-1  -11  -27  -27  17  12  1  17  17  67  -27  -6  -12 : <167>
-10  -14  -29  -21  -7  6  -21  18  -1  73  -17  11  -7 : <133>
26  48  7  22  -3  27  -23  27  -27  -28  -28  29  -12 : <27>
-3  4  -5  4  4  20  2  17  9  1  6  10  2 : <114>
-24  -13  12  0  1  0  18  -27  13  47  -24  -14  12 : <187>
-12  -8  -26  -14  -15  6  -22  11  -8  69  -15  5  -8 : <195>
-3  -7  -10  -6  -2  3  3  6  11  64  -18  -9  -11 : <90>
0  18  10  13  47  -24  -14  15  56  -107  0  37  19 : <21>
-24  -18  -9  -2  -17  -10  -8  -5  -2  102  -28  -18  -7 : <159>
-8  3  -35  40  1  63  16  69  40  -96  2  45  60 : <9>
-3  0  20  7  29  23  39  37  37  -70  -8  13  38 : <87>
19  3  13  -31  13  13  13  4  4  4  0  33  -7 : <207>
asked: 0  18  -27  13  47  -24  -14  12 -> <187>
asked: -5  4  4  20  2  17  9  1  6  10  2 -> <114>
howmany <167>: -27 -> 3
howmany <27>: -28 -> 2
diff <159>: -24  -18  -9  -2  -17  -10  -8  -5  -2  102  -29  -18  -7 -> 10, -28
howmany <207>: 13 -> 4

21  112  41  -27  64  125 -> <43>
-66  17  98  66  45  37 -> <108>
-66  17  98  -45  2  1 -> <80>
-66  17  98  21  45  37 -> <61>
112  43  -27  -39  64  44 -> <32>
-25  -126  -86  -41  110  -57 -> <72>
30  55  52  -45  2  1 -> <164>
-52  83  20  26  28  102 -> <141>
asked: 64  125 -> <43>
diff <32>: 111  43  -27  -39  64  44 -> 0, 112
diff <80>: -65  17  98  -45  2  1 -> 0, -66
diff <72>: -25  -126  -86  -41  111  -57 -> 4, 110
asked: 112  41  -27 -> <43>

-30  -11  -23  4  12  28 = <28>
-20  -15  2  0  27  15 = <10>
32  14  -2  -6  -4  46 = <70>
10  -10  0  5  20  12 = <171>
10  -7  -6  8  25  -8 = <155>
-56  -3  1  4  3  -10 = <88>
-30  -4  4  -4  -7  -92 = <15>
5  -14  5  5  -7  5 = <3>
38  -21  4  9  -5  76 = <175>
asked: 5  -7 -> <3>
diff <15>: -30  -4  4  -4  -7  -91 -> 5, -92
diff <88>: -56  -3  1  4  3  -11 -> 5, -10
diff <15>: -30  -4  4  -3  -7  -92 -> 3, -4
howmany <3>: 5 -> 4

-75  -31  -67  90  -26  72  -9  53  -95  -49  90  87  57  72  57  0  -56  19  73  69  -90  37  15  83  -14  78  39  90  87  90  87  48  27  40  <60>
91  0  -101  16  -114  -8  73  -95  79  -79  -32  30  -35  -109  -26  24  -85  91  -84  53  -7  -37  72  -25  45  4  99  -111  -81  -47  70  -60  50  5  <151>
91  -22  66  -113  -58  -74  50  89  -94  110  -110  -86  97  -104  18  108  42  63  93  -90  77  88  21  103  -60  -66  41  57  -85  -95  57  49  49  -19  <4>
-36  -113  -66  63  12  47  -23  -101  -47  -62  55  -9  -95  -96  -23  -48  102  81  -7  -93  50  -7  -41  -46  37  105  -10  -9  -47  7  -44  11  4  42  <116>
32  -23  115  -57  -21  -92  91  0  29  88  96  -86  46  13  -49  14  -36  55  -63  -67  -13  -27  92  -36  111  -32  -66  37  -58  -85  75  28  -64  -26  <142>
-98  -18  -29  -40  -54  72  -68  -71  -77  -35  -97  33  -26  -67  47  -9  -51  -92  59  90  90  56  101  74  27  44  9  98  115  72  -32  2  -73  -9  <48>
-75  -31  -67  -66  -26  72  -9  53  -95  -49  46  112  57  72  57  0  -56  19  73  69  -90  37  15  83  -14  69  39  -38  10  90  87  48  27  40  <198>
17  71  -52  -105  -10  63  43  49  32  -49  -24  -28  81  -72  8  -69  -21  21  -22  9  2  -114  -76  47  -83  26  1  -33  71  -44  -94  -55  36  109  <22>
-11  -94  -87  43  -45  91  86  68  109  -9  -77  -17  -52  -6  79  -6  -59  -14  -59  12  -72  41  -58  35  -37  73  33  21  53  39  -100  102  -75  -12  <99>
-14  73  33  21  -7  -33  26  3  -16  52  107  90  -8  -76  -31  -107  20  -26  -79  -32  105  -86  -33  54  13  111  90  -105  -25  -52  -80  27  -100  -89  <194>
-40  73  -21  110  -6  64  -53  34  94  -16  -95  -102  53  6  76  -82  17  -95  -61  105  -82  5  94  -93  -76  -78  -96  10  15  -5  -15  -108  3  8  <69>
howmany <60>: 87 -> 3
diff <22>: 17  71  -52  -105  -10  63  43  49  32  -49  -24  -28  81  -72  8  -69  -21  21  -22  9  2  -114  -76  47  -83  26  1  -32  71  -44  -94  -55  36  109 -> 27, -33
howmany <60>: 84 -> 0
asked: 94  -16 -> <69>

14  0  -5  2  20  22  0  1  -3  -1  35  18  -2  3  8  -5  34  0  0  8  20  0  21  -22  0  0  0  7  0  10  -12  15  24  23  0  0  0  19  -13 = <118>
4  0  13  23  33  19  0  4  -14  20  56  34  0  13  25  13  37  0  43  14  33  21  15  -36  23  13  13  -2  0  22  -1  8  14  38  45  13  8  42  1 = <19>
76  -4  30  27  -4  97  0  68  -4  -2  51  46  -11  0  35  -4  1  3  76  14  0  0  19  -45  65  76  59  -43  23  17  -14  -2  24  43  56  59  0  14  32 = <64>
howmany <19>: 13 -> 6
howmany <64>: -4 -> 4
asked: 13  23  33  19  0  4  -14  20  56  34  0 -> <19>
diff <118>: 14  0  -5  2  20  22  0  1  -3  -1  35  18  -2  3  8  -5  34  0  0  8  20  0  21  -22  0  0  0  7  0  10  -12  15  25  23  0  0  0  19  -13 -> 32, 24
asked: -43  23  17 -> <64>

